Below are the code and all the weights of a small trained network. Each question names an input and a target symbol and asks about switching units off, where a switched-off unit gives its printed mean instead of its output.

import numpy as np


def w(rows, s, z=0):
    codes = np.array(rows[::2]) - 128.0
    scale = np.full(codes.shape[1], s)
    scale[-1] = z or s
    return codes * scale


def norm(h):
    return h / np.sqrt((h * h).mean(-1, keepdims=True) + 1e-5)


def f(y):
    return np.maximum(y, 0)


def softmax(a):
    e = np.exp(a - a.max(-1, keepdims=True))
    return e / e.sum(-1, keepdims=True)


def log_softmax(a):
    a = a - a.max(-1, keepdims=True)
    return a - np.log(np.exp(a).sum(-1, keepdims=True))


def net(x, mask):
    ids = ['ημπστφ'.index(c) for c in x.split()]
    T = len(ids)
    res = E[ids] + P[:T]
    u = 0
    for l in range(2):
        q, k, v = (norm(res) @ M[l].T for M in (Q, K, V))
        z = softmax(np.where(np.tri(T) > 0, q @ k.T / 4**0.5, -1e9)) @ v
        res = res + np.where(mask[u], z, O[l][:, -1]) @ O[l][:, :-1]
        u += 1
        y = f(norm(res) @ A[l][:, :-1].T + A[l][:, -1])
        res = res + np.where(mask[u : u + 16], y, B[l][:, -1]) @ B[l][:, :-1]
        u += 16
    return log_softmax(norm(res)[-1] @ U[:, :-1].T + U[:, -1])


Q, K, V, O, A, B = {}, {}, {}, {}, {}, {}
E = w([
[136,125,94,160,160,78,115,105,183,246,158],'η',
[198,140,132,127,113,103,223,101,112,133,105],'μ',
[102,67,117,138,76,91,69,134,6,168,21],'π',
[84,157,111,253,80,185,148,145,100,138,169],'σ',
[113,67,111,160,151,121,161,17,155,119,130],'τ',
[99,87,147,92,114,220,227,138,77,198,147],'φ',
],0.017)
P = w([
[165,33,251,190,44,115,136,115,157,175,132],'0',
[143,80,60,84,39,150,104,148,138,97,135],'1',
[118,125,108,88,53,150,122,105,177,120,87],'2',
[97,113,68,125,100,126,160,134,154,110,104],'3',
[144,128,121,129,161,129,112,115,62,109,190],'4',
[167,149,148,110,104,166,92,72,124,137,145],'5',
[90,156,172,130,145,104,149,93,110,143,129],'6',
[139,99,66,160,187,136,156,168,118,107,141],'7',
[202,112,91,138,142,200,106,122,140,124,134],'8',
[103,130,113,155,138,141,174,139,177,135,70],'9',
[106,132,152,163,204,113,163,134,98,133,133],'10',
[174,120,129,156,189,157,122,112,85,132,158],'11',
[129,155,178,150,120,154,140,86,141,161,103],'12',
[109,121,122,173,159,134,179,145,151,142,79],'13',
],0.022)
Q[0] = w([
[134,128,176,139,150,170,106,153,146,125,94],'L0H0',
[137,78,155,139,102,107,144,151,139,127,145],'L0H0',
[123,111,141,137,130,121,136,142,134,122,134],'L0H0',
[164,3,150,238,102,155,203,98,52,254,83],'L0H0',
],0.004)
K[0] = w([
[107,155,110,120,165,132,143,126,119,118,122],'L0H0',
[145,138,87,132,101,105,149,92,96,165,142],'L0H0',
[146,125,108,132,121,132,136,104,109,141,129],'L0H0',
[152,2,177,171,80,104,67,178,92,159,50],'L0H0',
],0.0039)
V[0] = w([
[141,107,137,138,108,157,202,132,202,149,239],'L0H0',
[195,127,144,167,119,188,230,100,254,138,206],'L0H0',
[119,90,121,90,145,121,89,135,54,145,80],'L0H0',
[146,101,100,146,98,78,135,161,148,92,138],'L0H0',
],0.0066)
O[0] = w([
[87,86,109,63,44,110,103,183,81,85,186,199],'L0H0',
[53,81,71,2,25,26,106,156,80,61,201,254],'L0H0',
[145,187,85,168,193,146,161,63,92,138,75,158],'L0H0',
[169,141,126,123,124,130,167,120,111,149,165,179],'L0H0',
],0.008,0.0031)
A[0] = w([
[144,203,114,157,213,172,125,89,138,139,63,78],'L0N0',
[132,31,133,29,95,21,133,144,148,102,168,52],'L0N1',
[194,139,176,125,67,59,150,197,130,52,127,104],'L0N2',
[88,134,169,87,137,143,121,117,97,138,175,58],'L0N3',
[150,61,125,141,121,130,142,157,86,188,126,146],'L0N4',
[140,149,100,65,123,103,105,151,145,46,197,99],'L0N5',
[136,135,120,36,80,53,51,246,77,173,91,112],'L0N6',
[85,47,142,158,107,132,118,79,167,41,180,97],'L0N7',
[158,159,168,130,91,83,92,139,121,125,195,86],'L0N8',
[127,89,182,2,95,130,121,245,103,143,133,12],'L0N9',
[158,168,107,134,142,165,97,149,155,117,112,104],'L0N10',
[168,144,129,82,116,76,147,160,158,146,166,120],'L0N11',
[56,125,194,84,110,161,73,212,112,103,161,68],'L0N12',
[79,141,149,119,160,90,149,146,122,106,159,74],'L0N13',
[149,186,139,187,141,135,140,133,134,128,128,78],'L0N14',
[151,145,117,121,99,151,64,124,137,128,108,81],'L0N15',
],0.0096,0.012)
B[0] = w([
[117,146,203,68,172,134,38,235,198,97,100,208],'L0N0',
[163,103,249,108,211,122,93,182,209,21,123,254],'L0N1',
[119,239,92,144,142,120,159,103,96,113,52,173],'L0N2',
[127,147,187,163,92,115,110,102,130,110,102,134],'L0N3',
[113,193,59,119,136,112,140,108,104,118,155,229],'L0N4',
[221,109,163,200,104,105,112,158,117,82,127,184],'L0N5',
[244,99,197,255,138,127,180,120,195,220,160,196],'L0N6',
[82,168,82,117,156,138,101,34,107,96,87,243],'L0N7',
[141,191,143,131,157,125,113,96,124,143,124,148],'L0N8',
[218,141,168,1,228,242,193,185,136,204,114,152],'L0N9',
[136,118,118,111,116,111,141,117,118,112,141,134],'L0N10',
[144,182,101,98,164,111,130,100,125,162,94,168],'L0N11',
[85,147,184,87,74,132,129,221,69,194,183,143],'L0N12',
[131,168,129,158,133,112,146,72,97,170,120,136],'L0N13',
[124,119,173,129,118,157,128,123,143,62,113,148],'L0N14',
[108,137,119,98,135,105,124,148,102,145,111,133],'L0N15',
],0.0085,0.0073)
Q[1] = w([
[240,102,42,121,165,219,69,138,113,88,180],'L1H0',
[138,130,171,108,185,75,72,147,13,82,209],'L1H0',
[147,128,103,56,43,135,59,146,111,114,102],'L1H0',
[95,79,7,146,171,93,174,225,123,86,76],'L1H0',
],0.015)
K[1] = w([
[202,164,151,88,109,203,35,87,119,139,152],'L1H0',
[213,94,9,125,99,164,115,135,121,88,159],'L1H0',
[128,140,156,102,5,80,162,44,129,151,144],'L1H0',
[129,141,137,149,194,86,130,117,41,118,197],'L1H0',
],0.018)
V[1] = w([
[187,235,97,183,148,107,31,176,134,184,180],'L1H0',
[164,24,152,227,135,128,89,148,13,160,22],'L1H0',
[253,194,85,65,155,55,162,93,119,89,42],'L1H0',
[194,211,129,103,123,205,224,202,92,95,96],'L1H0',
],0.007)
O[1] = w([
[58,211,220,147,26,122,117,83,190,188,80,88],'L1H0',
[149,137,159,20,117,142,94,51,254,58,122,127],'L1H0',
[96,7,146,93,33,175,223,156,204,96,70,253],'L1H0',
[93,103,95,84,101,173,95,192,223,193,15,136],'L1H0',
],0.0079,0.0051)
A[1] = w([
[139,102,134,135,113,75,110,144,177,161,177,37],'L1N0',
[116,100,94,117,87,95,126,117,92,151,136,100],'L1N1',
[111,147,93,43,101,106,138,93,126,114,132,105],'L1N2',
[86,82,86,107,32,95,161,125,129,126,148,30],'L1N3',
[91,94,116,86,43,98,131,143,152,106,141,138],'L1N4',
[102,174,94,133,86,104,122,96,99,151,151,44],'L1N5',
[85,131,109,113,3,52,149,94,91,150,171,6],'L1N6',
[129,131,138,131,146,114,118,111,129,117,101,166],'L1N7',
[99,105,139,100,102,101,108,135,130,79,154,72],'L1N8',
[120,91,143,96,114,123,112,179,123,124,194,72],'L1N9',
[123,130,104,91,88,76,119,145,137,153,178,125],'L1N10',
[96,121,74,102,102,108,105,147,65,151,105,92],'L1N11',
[169,142,164,133,144,127,131,158,159,123,113,78],'L1N12',
[108,124,102,129,114,119,151,100,109,131,156,89],'L1N13',
[125,104,108,132,105,114,150,123,104,133,174,93],'L1N14',
[80,124,113,34,61,77,120,96,146,66,190,4],'L1N15',
],0.028,0.018)
B[1] = w([
[142,163,81,137,132,87,58,154,190,186,164,151],'L1N0',
[148,149,168,141,145,131,177,123,142,123,162,167],'L1N1',
[112,109,119,166,142,131,127,161,88,156,101,187],'L1N2',
[126,128,140,113,143,193,171,141,149,188,72,168],'L1N3',
[144,166,123,147,139,104,116,108,82,123,172,238],'L1N4',
[136,159,121,115,139,111,123,117,153,190,170,161],'L1N5',
[53,254,173,183,47,174,97,127,59,105,150,163],'L1N6',
[127,123,107,110,103,130,132,115,139,118,161,254],'L1N7',
[122,72,138,106,89,119,92,64,186,104,186,187],'L1N8',
[62,158,110,106,120,158,123,142,158,176,111,169],'L1N9',
[118,118,158,124,116,154,155,128,96,94,106,160],'L1N10',
[103,105,102,117,105,106,68,117,108,101,71,165],'L1N11',
[141,117,133,147,145,98,126,151,83,122,141,219],'L1N12',
[162,142,147,139,145,102,134,155,115,128,125,170],'L1N13',
[155,128,129,124,156,112,139,135,89,108,145,180],'L1N14',
[136,74,140,87,108,116,119,62,226,78,179,209],'L1N15',
],0.031,0.011)
U = w([
[167,173,99,135,176,46,71,113,176,229,158,3],'η',
[192,78,138,134,130,84,200,173,42,86,192,34],'μ',
[88,68,127,126,150,103,44,124,90,114,42,133],'π',
[68,177,175,254,51,163,126,130,114,76,166,50],'σ',
[152,130,146,76,113,139,169,57,239,63,138,250],'τ',
[101,37,157,98,104,189,217,178,147,216,106,228],'φ',
],0.007,0.0034)

Each question gives the input, a string of symbols that net reads in full, and the target symbol t.
The units are the heads (4 rows each of Q, K, V and O) and the neurons (one row each of A and B). Each row of codes is followed by its name. A weight is (code - 128) times the scale printed after its matrix; where a second scale follows, it is the last column's (O, A, B and U).
mask holds one flag per unit, layer by layer, with each layer's heads first. A switched-off unit (its flag False) gives its mean, the last column of its rows in O or B, instead of its output. The means were averaged over made-up inputs and are rounded, as every weight is.
A unit's drop is (log p(t) with every unit on - log p(t) with that unit switched off) / (log p(t) with every unit on - log p(t) with every unit switched off).
The circuit of an input: a set's keep is (log p(t) with only the set's units on - log p(t) with every unit switched off) / (log p(t) with every unit on - log p(t) with every unit switched off). Starting from the 12 units with the biggest drops (on a tie, the unit counted first), units are removed one at a time, each time the one whose removal leaves the highest keep (on an exact tie, the one counted first), for as long as the keep stays at least 0.8.
circuit, biggest first: the units of the circuit, biggest drop first
k most important neurons: the k neurons with the biggest drops, biggest first
top k neurons in layer l: the k neurons of layer l with the biggest drops, biggest first
input μ φ τ μ σ τ π π τ π, target τ: circuit, biggest first : (L1H0)
input τ τ π μ η η σ σ τ μ σ η τ σ, target η: circuit, biggest first : (L1H0; L1N5; L0N1)
input τ π π τ τ π τ σ τ τ μ σ η μ, target φ: top 3 neurons in layer 0 : (L0N1; L0N6; L0N5)
input π σ π σ τ σ τ μ τ τ τ π φ, target μ: 4 most important neurons : (L0N0; L1N12; L1N3; L1N9)
input μ η π π τ η μ, target μ: circuit, biggest first : (L1N12; L1N15)
input φ σ η τ τ π, target σ: 2 most important neurons : (L1N6; L0N6)
input μ μ σ σ τ π, target η: circuit, biggest first : (L1H0; L0N1; L1N5)
input τ τ π τ τ τ π π σ η μ τ, target η: 3 most important neurons : (L0N0; L1N15; L1N12)
input π η τ η η, target σ: circuit, biggest first : (L1N6; L1H0)
input μ η η σ μ π μ η η τ π π, target σ: 2 most important neurons : (L1N15; L0N6)
input μ π τ τ μ μ τ τ, target φ: circuit, biggest first : (L1N3; L1H0)
input φ μ μ τ μ μ μ τ φ φ μ τ τ π, target φ: circuit, biggest first : (L1H0; L1N3)
input σ μ μ τ φ μ π μ π τ φ, target φ: 2 most important neurons : (L1N4; L1N15)
input σ σ τ μ τ π η, target φ: circuit, biggest first : (L1H0)
input τ σ π τ φ τ τ η, target π: circuit, biggest first : (L1N11; L1H0; L0N6; L0N1)
input τ η μ τ τ π φ μ τ τ, target π: circuit, biggest first : (L1H0; L0N1; L0N6; L1N11)
input τ τ π μ μ φ τ σ μ, target π: top 2 neurons in layer 0 : (L0N6; L0N1)
input φ τ π, target π: 3 most important neurons : (L1N11; L0N1; L1N15)
input σ φ τ π μ μ π σ τ π φ, target η: top 2 neurons in layer 0 : (L0N1; L0N0)
input φ π τ μ, target π: 2 most important neurons : (L1N11; L0N9)
input μ π η φ, target φ: circuit, biggest first : (L1N3)
input τ τ τ π π μ φ π σ, target φ: top 3 neurons in layer 1 : (L1N4; L1N6; L1N15)
input η π τ, target σ: 2 most important neurons : (L1N6; L0N1)
input τ μ τ φ φ μ τ π τ τ η, target τ: 2 most important neurons : (L1N15; L0N6)
input τ μ π π μ τ τ σ τ μ π τ η σ, target τ: 4 most important neurons : (L1N6; L1N2; L1N4; L0N1)
input φ τ η τ τ τ η τ π σ σ τ φ, target η: 2 most important neurons : (L1N5; L0N1)
input τ π σ φ σ μ φ, target π: most important neuron : (L1N11)
input τ τ μ μ π τ σ π φ μ τ π η, target φ: 3 most important neurons : (L1N4; L0N1; L1N15)
input τ τ η μ σ μ τ σ τ π, target μ: top 2 neurons in layer 0 : (L0N6; L0N1)
